[[-26  -2  -4  -1  -2]
 [  4   0   3   1  -3]
 [ -4  -3   7   1 -14]
 [  9   0   2   1  -2]
 [-23   0  -6  -2   4]
 [ 44   3   5   2   4]
 [ 23   3  -1   0   9]
 [  8   0   1   0   0]
 [  9   0   2   1  -1]
 [-20   0  -6  -2   5]]
->
[[-26  -4  -2]
 [  4   3  -3]
 [ -4   7 -14]
 [  9   2  -2]
 [-23  -6   4]
 [ 44   5   4]
 [ 23  -1   9]
 [  8   1   0]
 [  9   2  -1]
 [-20  -6   5]]

[[  3  20   1 -21 -13 -22  17]
 [ -7  -9 -25   4 -17   6  18]
 [-30  24   9  13  -1 -10  17]
 [-13   8  -9 -18  -7 -34  -1]]
->
[[  3   1 -13  17]
 [ -7 -25 -17  18]
 [-30   9  -1  17]
 [-13  -9  -7  -1]]

[[-25   2   3   3  -1   6 -12   2   1 -34]
 [  2  -1 -10   0 -24  -6   5 -14   4   5]
 [ 36  -8  -7   0 -11  -5  20 -10  -4  42]
 [ 35  -5  -7  -1 -10  -5  20  -7  -4  41]
 [-13   2   0   2 -10   1  -5  -5   2 -18]
 [-20   4   2   3  -2   3 -12  -1   2 -24]
 [-28   2   1  -1   0   2 -14   3   6 -32]
 [  5  -4  -7   1 -16  -4   6 -10   3   6]
 [ -2  -2  -3   2 -17  -6  -1 -15   4  -7]]
->
[[-25   3  -1 -12   1]
 [  2 -10 -24   5   4]
 [ 36  -7 -11  20  -4]
 [ 35  -7 -10  20  -4]
 [-13   0 -10  -5   2]
 [-20   2  -2 -12   2]
 [-28   1   0 -14   6]
 [  5  -7 -16   6   3]
 [ -2  -3 -17  -1   4]]

[[ -3  -1  -5   1  -1  -2  -6  -4   5   5]
 [ -8 -10   4   4   6  -8 -14 -13  13  14]
 [ 23  28 -19 -16 -19  22  27  33 -30 -27]
 [ -5  -4   7   9   7  -5   2   2   1  -4]]
->
[[ -3  -5  -1  -6   5]
 [ -8   4   6 -14  13]
 [ 23 -19 -19  27 -30]
 [ -5   7   7   2   1]]

[[  1  -2 -29  25 -24]
 [ 25  29  14 -37   9]
 [ -2  35 -21  40 -36]
 [ 27 -27 -30  20 -26]
 [ 25  37 -38  15  -3]
 [ -2 -31 -28  37 -14]
 [  4 -32 -19  22  -6]
 [-31  39  13  -2  -9]
 [ 26  -9 -22   5  14]
 [ 18  -8  27  15  38]
 [ 32 -37  25 -33  35]]
->
[[  1 -29 -24]
 [ 25  14   9]
 [ -2 -21 -36]
 [ 27 -30 -26]
 [ 25 -38  -3]
 [ -2 -28 -14]
 [  4 -19  -6]
 [-31  13  -9]
 [ 26 -22  14]
 [ 18  27  38]
 [ 32  25  35]]

[[-10 -21  21  14   9  10  -8  20  -2 -11  18 -12  12]
 [-22  36  -7  23  14   8  26  18   9 -42   8 -17  16]
 [-20  13 -35  15   1   6 -31   2   3   5  -2   4  -2]
 [  4   4 -16  -2  -6 -27   3 -25  -7   3 -18 -11 -11]]
->
[[-10  21   9  -8  -2  18  12]
 [-22  -7  14  26   9   8  16]
 [-20 -35   1 -31   3  -2  -2]
 [  4 -16  -6   3  -7 -18 -11]]
---
[[ -4   0]
 [ 14   4]
 [-36  -2]
 [ 37  12]
 [ 44   1]]
->
[[ -4   0]
 [ 14   4]
 [-36  -2]]

[[  5   4  16   3]
 [-16 -16   5 -43]
 [ 15   9  12  18]
 [  9  12 -21   9]
 [-28  -9   2  18]]
->
[[  5   4]
 [-16 -16]
 [ 15   9]]

[[ 36 -21 -42 -13   0]
 [ 34 -22 -40 -14   1]
 [ 33 -28 -37 -18   6]
 [ 38 -28 -35 -17   7]
 [ 19 -27 -41 -17   1]]
->
[[ 36 -21]
 [ 34 -22]
 [ 33 -28]]

[[ 0 38 39 38 38]
 [ 0  0 38  0  0]
 [ 1 38 38 38  0]
 [ 0 37 39 38  0]
 [ 0  1 -1  0  1]]
->
[[ 0 38]
 [ 0  0]
 [ 1 38]]

[[  4  34]
 [ -4   6]
 [  0 -15]
 [  8  18]
 [ -4 -44]]
->
[[  4  34]
 [ -4   6]
 [  0 -15]]

[[ 18  35  32]
 [-15  22  31]
 [ -9  19  -4]
 [ -6  12  -5]
 [  9  40  14]]
->
[[ 18  35]
 [-15  22]
 [ -9  19]]

[[-14  19  40]
 [ 13   2  -8]
 [  0   6   5]]
->
[[-14  19]
 [ 13   2]
 [  0   6]]
---
[[11 17 19]
 [35 36 -6]
 [23 26 -2]]
->
[11 36 -2]

[[  6  23]
 [  2  17]
 [ 39 -29]]
->
[ 6 17]

[[ 18 -27  34 -26]
 [  2   3  -5  40]
 [  0 -26  44 -40]
 [  0  35  -6   6]]
->
[18  3 44  6]

[[  7   0   0 -16]
 [  5 -11   4  12]
 [  7  42  13   3]
 [ -3  21  17  11]]
->
[  7 -11  13  11]

[[-23  23  -2   9]
 [ 33  -7  39  13]
 [-12 -30 -28   4]
 [  4  30 -24 -35]]
->
[-23  -7 -28 -35]

[[-21 -38]
 [ -1  -7]
 [  3 -34]
 [ 26  22]
 [ 32 -12]]
->
[-21  -7]
---
[[-30 -10  -9 -34 -29]
 [ 32 -12 -12 -27 -17]
 [-21 -18  -4 -11 -29]]
->
[[-30 -10]
 [ 32 -12]]

[[-24 -15 -18  33]
 [  8 -41  26   7]
 [-32  39  -3  27]
 [  8  -6  -4   4]]
->
[[-24 -15]
 [  8 -41]]

[[ 17 -11   7 -19 -14]
 [  2  -1 -17 -22   5]
 [-18 -18  13   8  -6]
 [  3 -16   8  40   8]
 [-27 -36  -1  -2 -15]]
->
[[ 17 -11]
 [  2  -1]]

[[ -8 -21 -30 -37]
 [  6  14   0 -20]]
->
[[ -8 -21]
 [  6  14]]

[[37  0]
 [36  0]
 [22 -2]
 [45 12]
 [10  0]]
->
[[37  0]
 [36  0]]

[[-20 -23]
 [-17 -19]
 [ 27  41]]
->
[[-20 -23]
 [-17 -19]]

[[-33  12 -30  -3   1]
 [ 29 -28   4 -28 -30]
 [-18  17 -43 -18   3]
 [  0 -13   4   5  -8]]
->
[[-33  12]
 [ 29 -28]]

[[  4  21   0  -9]
 [ -4  10  12 -19]
 [ 16  31 -45  21]
 [ 17  31 -45  22]
 [ 14  30 -40  18]]
->
[[ 4 21]
 [-4 10]]
---
[[-12 -29  24   1  25  41  40]
 [ 22   0  34   4  12  32 -40]
 [ 23 -37   5 -36  40 -16  17]
 [ 19 -26 -13  -1  18 -25  30]
 [ -7  17  32 -15 -27  21 -10]
 [ -4  14  20   6  36 -34  18]
 [-10  11 -37 -26 -17  15   4]]
->
[[ 23 -37   5 -36  40 -16  17]
 [-12 -29  24   1  25  41  40]
 [ 19 -26 -13  -1  18 -25  30]
 [ 22   0  34   4  12  32 -40]
 [-10  11 -37 -26 -17  15   4]
 [ -4  14  20   6  36 -34  18]
 [ -7  17  32 -15 -27  21 -10]]

[[ 12 -24   7]
 [  1   2  15]
 [  1  -8  46]
 [ -4 -18  18]
 [ 15   3  11]
 [ 16  17  22]
 [ 10 -35  10]
 [ -8  19   3]
 [-16  10  14]]
->
[[ 10 -35  10]
 [ 12 -24   7]
 [ -4 -18  18]
 [  1  -8  46]
 [  1   2  15]
 [ 15   3  11]
 [-16  10  14]
 [ 16  17  22]
 [ -8  19   3]]

[[ 18  -6   0  -7]
 [ -2 -21  -1  35]
 [-11 -15  -2  35]
 [ 32 -29   0  12]
 [ -1  -8  -1  12]
 [ 29 -17   0  -3]
 [-12  13   0  -7]
 [ 22 -10   0  -8]
 [  3   1   0  -3]
 [-13  -4   0  18]]
->
[[ 32 -29   0  12]
 [ -2 -21  -1  35]
 [ 29 -17   0  -3]
 [-11 -15  -2  35]
 [ 22 -10   0  -8]
 [ -1  -8  -1  12]
 [ 18  -6   0  -7]
 [-13  -4   0  18]
 [  3   1   0  -3]
 [-12  13   0  -7]]

[[-30  23   0 -31 -12 -25 -10 -27  -2  30  -4 -18]
 [ 11 -12  16  31   1   5  39 -28   1 -17   7  35]
 [-23   0  16  27   1 -12  42 -38   7   6   8  23]
 [ -8  -6  -3   1  -6   8   0 -19   5  23   4  17]
 [ 29  -8  28  36  26  10  -6  14   5 -13  20   0]
 [-12 -11 -19  33  10  -2  14  20 -11  27   1  17]]
->
[[ 11 -12  16  31   1   5  39 -28   1 -17   7  35]
 [-12 -11 -19  33  10  -2  14  20 -11  27   1  17]
 [ 29  -8  28  36  26  10  -6  14   5 -13  20   0]
 [ -8  -6  -3   1  -6   8   0 -19   5  23   4  17]
 [-23   0  16  27   1 -12  42 -38   7   6   8  23]
 [-30  23   0 -31 -12 -25 -10 -27  -2  30  -4 -18]]

[[ 23  31  14   7  33   8   9   2   0  12  -1   9  15  -2]
 [ 11  19  10  14 -12  -8  -3  -1   3   5 -11  -2  29   9]]
->
[[ 11  19  10  14 -12  -8  -3  -1   3   5 -11  -2  29   9]
 [ 23  31  14   7  33   8   9   2   0  12  -1   9  15  -2]]

[[  7 -37   1   3]
 [-10 -11  -6 -20]
 [ 10 -41   0   7]]
->
[[ 10 -41   0   7]
 [  7 -37   1   3]
 [-10 -11  -6 -20]]
